[-44  49  43 -94] : <213>
[-43 -56 112  -9] : <119>
[-95 -95 -95 -95] : <100>
[ 49  59  41 -83] : <218>
[ 38  46  52 -78] : <110>
[  4   2 -95  82] : <8>
all <100>: [-95] : 1 2 3 4
all <119>: [-9] : 4
where: [82] : <8>, 4
where: [-43] : <119>, 1

[-69 -61 -89 -41 -69 -41 -69] : <8>
[-70  93 -89  92  54 -81   4] : <218>
[-65 -61 -89  92 -69  93  31] : <149>
all <8>: [-69] : 1 5 7
where: [31] : <149>, 7

[-82 100 -88 104 -90 -89] -> <100>
[  89   90  100 -112   89  101] -> <89>
[  87   90   89 -114   86   77] -> <8>
[  87  -97   89 -114   91   77] -> <132>
where: [-89] : <100>, 6
where: [101] : <89>, 6
all <132>: [-114] : 4
which: [  87  -97   89 -114   91   77] : <132>
where: [86] : <8>, 5

[ 47   1 -91 -82 -33 -93 -14  51  23  23  17 -12 -42 -11  44 -38 -22  51
 -18 -16  49  32  23 -32 114  -1  40  92   6 -67 -70 -30 -16 -62 -17 -87
   0 -28 -39 -31 -24]  <11>
[   2  -20  -61  -91  -33  -93   10   26   22   64   18   -2  -17  -37
   42   62  -25   44    9  -16  122   30  -37  -59   40   -9  106   24
   98  -51   13  -14   42  -36 -105   -8   60   -3    9  -56  -12]  <218>
[ 17 -12 -55 -82 -63 -93  13  26  22  39   7 -13 -17 -23  43 -23 -31  44
 -17 -21  92  34  11 -42  58 -25  75  26  53 -57 -40 -22  42 -55 -89 -51
  38 -38   0 -23 -24]  <100>
[ 52 -12 -83 -82 -31 -93  -5  37  22  47  18  -6 -21 -18  43 -23 -22  44
 -15 -12  92  32   8 -42 122  -4  75  59  41 -63 -40 -22  -9 -53 -33 -70
  49 -28   0 -35 -45]  <89>
[   2  -19  -53  -82  -38  -93   17   26   22   54   18   -8  -17  -17
   43   39  -25   44    0  -22  116   32  -17  -50   36  -17   99   20
   91  -50   -4  -18   53  -48 -117  -15   52  -23   15  -46  -13]  <213>
[ 40 -12 -76 -82 -33 -93  -1  42  22  47  18  -8 -23 -21  43 -34 -25  44
 -15 -16  92  32   8 -42 115  -9  75  68  40 -68 -44 -22   1 -53 -45 -69
  49 -28  -4 -35 -41]  <110>
[   2  -19  -53  -82  -38  -93   17   26   22   54   18   -8  -17  -38
   43   39  -25   44    0  -22  116   32  -17  -50   36  -17   99   20
   91  -50   -4  -18   53  -48 -117  -15   52  -23   15  -46   -6]  <8>
[ 100    8 -107    3  -28  -93  -21    5   22  -13   36    1  -17   -5
   43   12   70   13  -25   19   48   41    8  -16  103   13   66   11
   34  -36  -42  -55  -38  -53   -5  -69    7  -55   -5  -35  -29]  <29>
all <89>: [44] : 18
all <213>: [-19] : 2

[ 1  1  1 -1 -1  2  9 43 90 93 40  9  2 -3 -1 -2  1  0  2 -2] : <132>
[  0   3  14  59 101  77  26   4   0  -1  -1  -1   0   0   2   0  -2   1
  -1   0] : <89>
[45 95 86 33  7 -2  0  2  0  1 -1  0  0  1  0  2  0  1  0 10] : <110>
[ 15  63 100  72  22   5   1   0  -1   1   1  -1  -1  -1   1   0   0   0
   1   3] : <213>
[ 0 -1 -1 58 13 54 99 81 26  5 -1  0 -1  0 -1  0  2  0  0  1] : <100>
[ 0 -1  1  1  1 -1  0  1  9 44 96 90 37  7  0  1  0  0 -1  0] : <29>
[ -2   0   1  -3   0   2  -1   0   1  18  61 102  74  23   1   1   1  -1
   1   1] : <119>
where: [59] : <89>, 4
all <29>: [1] : 3 4 5 8 16

